Each row has a name. Each question is about the rows just above it.

[199 118 141 148 128 117] = safub
[113 117 117  93 126 146] = zosi
[137 126 132  72 122 154] = vinad
[147 139 141 150 128 115] = Fofo
[199 117 115 177 133 110] = gove
[149 146 144 203 133  90] = dufed
[199 169 177 177 127 108] = mimu
[113 117 116  93 126 152] = Roge
[199 169 178 177 124  98] = solop
Go on from [117  93] to the end of its row. : [126 146]
After [113 117 117  93 126], its row goes on with : [146]
Go on from [199 117 115 177] to the end of its row. : [133 110]
The rest of the row after [147 139]: : [141 150 128 115]
Go on from [117 116] to the end of its row. : [ 93 126 152]
Go on from [199 117] to the end of its row. : [115 177 133 110]

[ 48  76 192 156 114  72 164]  nop
[188 193  52  77 149  90 188]  mup
[154 162 143 214  62 123  76]  bonul
[188 193  52  77 149  90 186]  dule
[154  76 192 156 114  73  76]  Tera
[126 131 142 214  62 123 130]  tofa
The rest of the row after [ 76 192 156 114  72]: : [164]
The rest of the row after [143 214  62 123]: : [76]

[126 128 123 122 133 127 130 130 125 139 132  96 132] -> Rafe
[125 130 123 123 133 127 129 118 132 117 132 121 118] -> komit
[125 129 130 145 140 127 124 119 128 136 124 203 144] -> kuri
[136 135 136 132 129 136 114 125 126 139 129  85 140] -> Bekur
After [129 130 145], its row goes on with : [140 127 124 119 128 136 124 203 144]
The rest of the row after [128 123 122 133 127]: : [130 130 125 139 132  96 132]
After [126 139], its row goes on with : [129  85 140]
Go on from [114 125 126] to the end of its row. : [139 129  85 140]
After [122 133], its row goes on with : [127 130 130 125 139 132  96 132]
After [125 129], its row goes on with : [130 145 140 127 124 119 128 136 124 203 144]
After [127 130 130 125 139], its row goes on with : [132  96 132]

[130 169 131 134 130 128 133 120 133 161  62 130 132] = tipa
[128 111 126 129 126 128 130 129 128 146 126 126 128] = Boso
[129 126 127 126 129 127 133 120 133 122  42 131 130] = Bil
[129 152 126 131 143 133 130 130 128 146 144 137 133] = som
The rest of the row after [128 133 120 133]: : [161  62 130 132]
The rest of the row after [130 130 128 146]: : [144 137 133]

[143 122 103 118 155  90 102  89 158 171 158 123  99 164 113 169 168 193
 103 113 157 111 148 111 101 120] -> kogek
[106 103 130  98 154  90 102 105  98 114 124  90 101 128  90 122 131 121
 148 148 118  93 147 111 103 117] -> Gek
[106 103 130  98 133 109  96  89 159 114 124  90 101 128  90 122 131 121
 148 148 103  93 147 111 103 117] -> mis
The rest of the row after [155  90 102]: : [ 89 158 171 158 123  99 164 113 169 168 193 103 113 157 111 148 111 101
 120]
Go on from [96 89] to the end of its row. : [159 114 124  90 101 128  90 122 131 121 148 148 103  93 147 111 103 117]
Go on from [102  89 158 171] to the end of its row. : [158 123  99 164 113 169 168 193 103 113 157 111 148 111 101 120]
After [154  90], its row goes on with : [102 105  98 114 124  90 101 128  90 122 131 121 148 148 118  93 147 111
 103 117]
Go on from [102 105] to the end of its row. : [ 98 114 124  90 101 128  90 122 131 121 148 148 118  93 147 111 103 117]
Go on from [ 89 158] to the end of its row. : [171 158 123  99 164 113 169 168 193 103 113 157 111 148 111 101 120]
The rest of the row after [ 89 159]: : [114 124  90 101 128  90 122 131 121 148 148 103  93 147 111 103 117]

[105  98  86 174 178  65 103 176 100 109 176  87 104 119 123 125 125 125
 123 125 122 125] : Mege
[127 127 126 126 127 127 128 127 127 127 127 127 125 125 126 128 127 126
 127 126 127 127] : sobaf
[117 127 126 126 126 127 109 127 126 126 127 126 123 125 126 119 124 126
 123 122 123 126] : Pevo
[134 131 139 106 105 144 133 106 136 123 105 140 133 122 109 125 109 126
 131 112 131 105] : gos
[105  98  86 174 178  65 103 176 100 109 176  87 104 119 156 129 173 124
  89 168  88 174] : sudo
[126 127 126 127 127 126 126 127 126 127 127 126 126 127 127 127 127 126
 127 126 127 127] : Per
[124 126 121 126 125 122 125 126 124 125 127 123 120 122 125 126 125 122
 125 123 125 126] : dizup
[124 124 124 125 125 124 124 125 124 125 125 124 124 125 125 124 125 124
 125 125 127 125] : Fevov
[123 119 127 118 119 123 122 118 122 117 118 123 126 120 115 121 120 129
 118 120 118 118] : Kasa
[109 110 121 103 104 118 109 103 108 112 104 111 120 114 105 104 103 122
 114 103 115 104] : tekik
Go on from [104 118 109 103 108] to the end of its row. : [112 104 111 120 114 105 104 103 122 114 103 115 104]
The rest of the row after [168  88]: : [174]
Go on from [115 121 120] to the end of its row. : [129 118 120 118 118]
The rest of the row after [106 105]: : [144 133 106 136 123 105 140 133 122 109 125 109 126 131 112 131 105]
The rest of the row after [127 123]: : [120 122 125 126 125 122 125 123 125 126]

[177 132 205 129 127]  Kuv
[118 105 205 125 127]  fub
[177 131 205 124 128]  Vuger
[131 113 141 129 127]  suna
[177 130 113 127 129]  lunor
[177 131 205 129 129]  kebuz
[127 118 131 116 128]  Luk
[131 113 141 129 126]  Dati
[169 136 207 123 130]  Vefek
[118 105 120 126 129]  Nemer
After [136 207], its row goes on with : [123 130]
Go on from [113 127] to the end of its row. : [129]
[127 118 131 116 128] is in which row? : Luk
Go on from [118 105 205 125] to the end of its row. : [127]
The rest of the row after [131 205 129]: : [129]
Go on from [205 124] to the end of its row. : [128]

[212 104 172 136 149 165 157 144 142 111 181 103 107 172 178] -> sakan
[ 85 140 117 141 142 143 156 144 142 102 138 126 153 128 111] -> bok
[212 104 156 142 141 165 180 147 172 111 181 103 107 172 178] -> bel
[175 118 149 139 141 140 163 138 134 126 151 114 123 160 155] -> ves
[172 118 156 142 142 142 156 144 151 120 155 124 126 172 179] -> kiraz
Go on from [156 142 142] to the end of its row. : [142 156 144 151 120 155 124 126 172 179]
After [172 111], its row goes on with : [181 103 107 172 178]
The rest of the row after [142 142 156 144]: : [151 120 155 124 126 172 179]
After [156 144 142], its row goes on with : [102 138 126 153 128 111]

[128 144 104 164 140 128 170  80 156  40 128  59  65 121 132 192 128 128
 106]  negu
[128 144 104 164 140 128 170  80 156  40 128  59  65 121 132 192 127 128
 106]  kezag
[ 69 139 125 151 169 101 170  80 156  41 128 145 128 128 172 128 192  93
 128]  zom
Go on from [156  41 128 145] to the end of its row. : [128 128 172 128 192  93 128]
After [192 128], its row goes on with : [128 106]
After [128 192], its row goes on with : [ 93 128]
The rest of the row after [ 41 128]: : [145 128 128 172 128 192  93 128]
Go on from [139 125] to the end of its row. : [151 169 101 170  80 156  41 128 145 128 128 172 128 192  93 128]
Go on from [169 101 170  80] to the end of its row. : [156  41 128 145 128 128 172 128 192  93 128]

[118  90 120 127  96 122 137 122 132 123]  nuzo
[118 119 120 155  96 122 144 122 132 123]  Pota
[155 123 126  86 165 187  81 125 144 131]  Fibul
[153 128 123  91 159 194 140 133 110 129]  Musa
[ 97 120 119 118 102  55 180 151  99 127]  Siz
[109 179 140 133 130  91 153 173 100 128]  nom
[140  90 120 128 124 146 115  93 147 129]  tibaf
[123 119 119 118 150  85 141 133 110 134]  Deko
After [141 133 110], its row goes on with : [134]
Go on from [109 179] to the end of its row. : [140 133 130  91 153 173 100 128]
Go on from [119 120] to the end of its row. : [155  96 122 144 122 132 123]
After [119 119 118], its row goes on with : [150  85 141 133 110 134]
The rest of the row after [ 90 120 128]: : [124 146 115  93 147 129]
The rest of the row after [187  81]: : [125 144 131]

[109 124 155  74 153  67 140 121 130  43  95 101 122 127 138  81 112 145
 139  76  81 110 129 100 100  51 113 122 183  74 181 112  94 131 138  93] -> Moze
[100 121 182 100 152  68 144 136 120 144 133 111 138 136 127 114 155 130
 135 128 105 121 121 128 151  77 112 159 158  83 159 136  89 103 157  79] -> Fud
[108 121 179 111 154  67 137 151 115 142 140 117 135 139 125 109 148 133
 140 127 108 124 124 130 152  78 113 156 159  81 156 135  93  98 148  76] -> baf
[122 121 156 101  94  78 126 157 119  67 118 114 122 137 131  78 109 146
 150  89  95 117 135 112 113  60 114 124 178  74 171 116  98 116 122  82] -> Riv
[132 117 168 144 158  67 113 203 101 132 161 135 126 153 120  90 125 139
 158 125 119 131 138 138 150  79 115 140 164  74 149 128 100  87 113  64] -> lodu
[137 116 163 143 143  70 109 209 100 114 159 136 122 152 121  81 113 144
 162 115 118 130 143 134 143  75 115 131 169  73 151 124 104  89 104  64] -> Sadup
[113 123 160  87  89  78 135 137 125  67 109 108 124 132 134  85 118 143
 142  88  90 115 131 108 111  59 113 129 177  75 174 118  94 121 135  87] -> vud
[137 118 148 119  90  79 112 189 111  53 129 125 115 145 130  65  91 152
 162  84 101 121 145 114 110  59 113 172 151  84 167 112 104 110  99  75] -> Pibok
[ 93 122 190 102 172  63 149 130 120 171 138 111 141 134 125 126 171 126
 128 140 107 124 116 133 164  84 113 172 151  85 154 143  87  99 169  78] -> dedal
[113 124 190 104 173  64 147 135 119 172 141 113 142 135 123 124 169 126
 131 142 110 124 115 134 165  84 112 172 151  84 155 142  89  96 165  77] -> mazip
Go on from [ 67 113 203] to the end of its row. : [101 132 161 135 126 153 120  90 125 139 158 125 119 131 138 138 150  79
 115 140 164  74 149 128 100  87 113  64]
The rest of the row after [113 172 151  85]: : [154 143  87  99 169  78]
After [113 123], its row goes on with : [160  87  89  78 135 137 125  67 109 108 124 132 134  85 118 143 142  88
  90 115 131 108 111  59 113 129 177  75 174 118  94 121 135  87]
After [135 123 124], its row goes on with : [169 126 131 142 110 124 115 134 165  84 112 172 151  84 155 142  89  96
 165  77]
Go on from [165  84 112 172] to the end of its row. : [151  84 155 142  89  96 165  77]
Go on from [154  67] to the end of its row. : [137 151 115 142 140 117 135 139 125 109 148 133 140 127 108 124 124 130
 152  78 113 156 159  81 156 135  93  98 148  76]
After [124 116], its row goes on with : [133 164  84 113 172 151  85 154 143  87  99 169  78]

[ 81 120 109 122 147 116 117  83 155  68 131]  tivot
[119 128 101 142 137 129 121  85 164  69 112]  ruma
[ 75 117 114 118 147 111 115  86 150  68 136]  fasis
[ 62 113 121 106 151 107 114  92 138  78 148]  tosal
[100 124 105 133 142 120 118  82 160  66 121]  Godum
[ 67 116 118 112 150 109 113  90 143  75 143]  fav
After [119 128 101 142], its row goes on with : [137 129 121  85 164  69 112]
Go on from [120 109 122 147 116] to the end of its row. : [117  83 155  68 131]

[130 109 119 139]  Supu
[127 106 136 118]  Rize
[145 117  90 159]  fanob
[128 106 141 125]  bapek
[120 113 143 135]  dedin
[101  93 134 200]  lopag
[128 106 146 139]  Dafor
Go on from [145 117] to the end of its row. : [ 90 159]
After [127 106], its row goes on with : [136 118]
The rest of the row after [109 119]: : [139]

[132 117 115 129 113 120 137 122 158 109 164 114 140 115 125 119 127 118
 102 157 160 110 115 151 136  99 128 159 129 110 169 161 126 139 136 105
 167 166] : kati
[ 85  92  92  93  86 142 105 142 150  90 139 111 123 145  98 107  88 121
 110 124 137 110 135 119 144  94 136 137 141  81 150 147 122 129 120 155
  92 138] : Bezer
[153 122 116 174 120 117 128 118 112 121 118 154 119 110 163 155 122 118
 154 139 114 114 128 131 117 166 104 121 135 138 111 114 123 118 113 122
 118 116] : Noza
[167 167 172 151 179 115 150 112  98 170 107 138 131 113 144 138 172 135
 143 117 108 152 121 129 111 157 160 137 122 145 151 147 137 162 146 166
 142 143] : mek
[147 180 193  95 198 120 166 113 127 184 147 104 157 122  95 101 189 144
 109 122 146 167 116 146 123 111 144 144 100 179 131 132 101 189 128 190
 141 147] : rur
[126  73  63 141  98 124 103 127 134  69 133 152 109 117 162 154  75 105
 146 151 128  82 131 130 129 149 104 135 146  83 135 135 137  82 123  67
 136 132] : kav
[138 101  99 142  98 115 135 116 161  92 174 120 139 109 134 125 117 110
 106 168 167  96 111 159 135 104 123 168 127 100 174 167 120 135 134  89
 177 176] : rami
[138  96  97 101  98 115 135 116 161  92 174 120 139 109 134 125 117 110
 106 168 167  96 111 159 119 142 130  99 121 151  92  96 122 130 120 155
  92  95] : doz
[ 89  96  96 101  90 142 100 143 136  96 122 118 116 147 107 116  92 124
 121 114 125 115 137 110 139 110 135 122 137  88 130 129 144  94 136  98
 122 120] : Totir
[167 167 172 151 179 115 150 112  98 170 107 138 131 113 144 138 172 135
 143 117 108 152 121 129 111 157 122 108 113 182 110 114 107 159 113 175
 101 105] : Senag
After [111 114], its row goes on with : [123 118 113 122 118 116]
The rest of the row after [ 96  96 101]: : [ 90 142 100 143 136  96 122 118 116 147 107 116  92 124 121 114 125 115
 137 110 139 110 135 122 137  88 130 129 144  94 136  98 122 120]
Go on from [152 109 117] to the end of its row. : [162 154  75 105 146 151 128  82 131 130 129 149 104 135 146  83 135 135
 137  82 123  67 136 132]
Go on from [142  98] to the end of its row. : [115 135 116 161  92 174 120 139 109 134 125 117 110 106 168 167  96 111
 159 135 104 123 168 127 100 174 167 120 135 134  89 177 176]
Go on from [122 130 120 155  92] to the end of its row. : [95]

[113 100 116 141  65 132 127 142 104 101 119]  lago
[117  86 116 140  62 131 125 146 114  88 115]  Biti
[112  92 117 144  60 139 125 147 110  93 115]  Fom
[103  94 118 152  54 146 121 152 110  94 112]  vita
[108 105 116 145  67 147 126 143 101 105 119]  luvi
[107 101 117 146  62 146 126 145 103 100 117]  vom
[119  91 116 137  66 132 127 143 110  93 117]  metil
[107  89 118 149  56 140 120 152 114  88 116]  mus
[118  90 116 139  64 133 127 144 111  92 117]  zab
[112  99 116 142  66 141 127 143 104 100 118]  Sima
After [ 66 132], its row goes on with : [127 143 110  93 117]
After [118 149], its row goes on with : [ 56 140 120 152 114  88 116]

[131 127  84 127 127 130 126 119 132 135 127  98 124 114 119 109 127 128
 146 132 127 135 127 142 118 142 124 128 126 137 129 128 132 153 105 118
 131 126 132 136 165 129 128 129 131 108 131 129 128 126 128 132 126 128
 129 127 127 129 125 128]  Big
[129 139 130 128 128 124 124 131 123 123 128 147 123 134 119 180 130 128
 143 120 131 122 130 119 130 111 134 129 126 129 127 131 145 106 144 136
 126 127 128 117 102 128 127 126 121 129 123 127 128 128 128 122 129 132
 130 134 132 133 128 128]  nesi
[132 128  84 127 128 130 124 118 117 133 128 106 126 110 119 123 131 128
 155 132 126 133 128 155 128 134 126 129 125 141 129 126 137 139 113 118
 137 124 132 117 156 128 128 130 133  81 126 129 128 125 128 135 129 127
 130 122 122 129 125 128]  magam
[126 131 159 128 128 128 127 135 139 123 128 153 127 142 132 131 126 127
 123 123 131 126 127 117 131 117 132 129 128 123 127 131 124 104 143 134
 127 126 129 115  95 128 130 128 123 147 121 126 128 128 128 122 130 136
 127 131 132 129 129 128]  Vobor
[132 128  84 127 128 130 124 118 117 133 128 106 126 110 119 123 131 128
 155 132 126 133 128 155 128 134 126 129 125 141 129 126 137 139 113 118
 137 124 132 117 156 128 128 130 133  81 126 129 128 125 128 135 129 127
 130 130 127 141 130 128]  Kul
[123 146 186 129 128 128 117 116 112 137 130 156 130 152 119 162 131 127
 136 125 133 128 129  95 132 116 133 128 129 123 125 132 115 109 147 145
 128 129 126 134  90 128 132 129 121 163 120 126 129 128 128 122 133 138
 128 130 132 125 133 128]  Rofu
[125 130 148 128 127 128 131 131 148 127 129 128 128 140 130 129 130 128
 118 127 129 128 127 104 135 128 128 128 128 117 128 127 122 110 139 139
 130 127 128 133 100 127 127 126 128 181 131 126 128 129 128 120 128 129
 127 131 133 111 131 128]  buvu
[125 130 148 128 127 128 131 131 148 127 129 128 128 140 130 129 130 128
 118 127 129 128 127 104 135 128 128 128 128 117 128 127 126 127 127 131
 127 132 127 140 119 128 124 124 124 161 134 127 128 129 128 129 127 129
 126 131 128 132 130 128]  davon
[128 126  59 128 128 127 117 116 113 137 124 101 125 110 116 157 124 129
 137 121 125 121 127 104 135 129 128 128 127 140 135 126 157 150 114 114
 131 129 130 124 165 128 131 122 129  80 136 130 128 126 128 138 128 122
 130 128 122 146 123 128]  mufes
Go on from [117 116 113 137] to the end of its row. : [124 101 125 110 116 157 124 129 137 121 125 121 127 104 135 129 128 128
 127 140 135 126 157 150 114 114 131 129 130 124 165 128 131 122 129  80
 136 130 128 126 128 138 128 122 130 128 122 146 123 128]
After [120 128], its row goes on with : [129 127 131 133 111 131 128]
After [126 129 115], its row goes on with : [ 95 128 130 128 123 147 121 126 128 128 128 122 130 136 127 131 132 129
 129 128]
The rest of the row after [128 127 117]: : [116 113 137 124 101 125 110 116 157 124 129 137 121 125 121 127 104 135
 129 128 128 127 140 135 126 157 150 114 114 131 129 130 124 165 128 131
 122 129  80 136 130 128 126 128 138 128 122 130 128 122 146 123 128]
The rest of the row after [126 128 128 128 122]: : [130 136 127 131 132 129 129 128]
Go on from [132 130 134 132 133] to the end of its row. : [128 128]
The rest of the row after [135 139]: : [123 128 153 127 142 132 131 126 127 123 123 131 126 127 117 131 117 132
 129 128 123 127 131 124 104 143 134 127 126 129 115  95 128 130 128 123
 147 121 126 128 128 128 122 130 136 127 131 132 129 129 128]

[129 142 139 122 136 135 118 102 138 137 119 145 115 107 131 101 141 136
 125 129 126 125 130 128 134 115 107 146 134 139] = sotot
[172 111 166  89 130 149 167 151 139 145 131 120 107 147  77 161 141 137
 148 137 129 151 160 138  96 111 129 166 127 103] = vubo
[ 84 147 153 144 153  81  54  70 101 146 131 140 113 107  52  85  97 156
 134 167 135  83 183  72 135 104 102 100 156 170] = vefiv
[128 148 129 101 153  81  55 127 126 128 125 151 115 131 120  86  97 156
 120 125 114 125 122 127 134 134 126 136 138 145] = Kube
Go on from [128 134] to the end of its row. : [115 107 146 134 139]
Go on from [ 85  97 156] to the end of its row. : [134 167 135  83 183  72 135 104 102 100 156 170]
The rest of the row after [145 131]: : [120 107 147  77 161 141 137 148 137 129 151 160 138  96 111 129 166 127
 103]
Go on from [153  81  55] to the end of its row. : [127 126 128 125 151 115 131 120  86  97 156 120 125 114 125 122 127 134
 134 126 136 138 145]
The rest of the row after [153  81  54]: : [ 70 101 146 131 140 113 107  52  85  97 156 134 167 135  83 183  72 135
 104 102 100 156 170]
Go on from [141 136] to the end of its row. : [125 129 126 125 130 128 134 115 107 146 134 139]

[133 114 122 108 118  90 103  80 120] = Zozos
[154 138 142 164 150  73  86  65 108] = Desos
[104 182 122 108 117  90 134 110  96] = lobi
Go on from [122 108 118  90] to the end of its row. : [103  80 120]
After [108 118], its row goes on with : [ 90 103  80 120]

[ 92  99 130  70 111 167  93]  roz
[117  94 206  92 125  97  61]  kupe
[137  86 200 122 111  61 123]  bab
[117  93 134  97 115 167  94]  ripu
[153 118 130  99 117  88 121]  golut
[117  93 206  92  99  87 151]  Maged
[119  98 130 100 117 111  60]  gedes
[150 120 159 159 133  90 147]  nen
After [130 100 117], its row goes on with : [111  60]
Go on from [ 98 130] to the end of its row. : [100 117 111  60]
Go on from [137  86] to the end of its row. : [200 122 111  61 123]
After [117  93 206  92], its row goes on with : [ 99  87 151]
Go on from [153 118 130  99] to the end of its row. : [117  88 121]

[127 106 101 154 120 109  83 121 198 107 130 128 158 133 182] = Nul
[125 131 140 123 129 134 144 125 108 108 130 135 114 129 139] = pitil
[127 106 101 154 128 134 122 121 198 174 100 128 158 133 182] = bez
[128 124 124 120 129 124  91 129 143 157 121 126 148 128 126] = Perik
[125 131 140 123 129 134 144 125 108 108 130 128 157 133 182] = fefub
[129 124 140 123 129 134 144 125 108 108 130 135 114 129 139] = badir
After [128 124], its row goes on with : [124 120 129 124  91 129 143 157 121 126 148 128 126]
After [174 100 128 158], its row goes on with : [133 182]
After [108 130 128 157 133], its row goes on with : [182]
The rest of the row after [129 124 140 123 129]: : [134 144 125 108 108 130 135 114 129 139]
After [157 121 126 148], its row goes on with : [128 126]

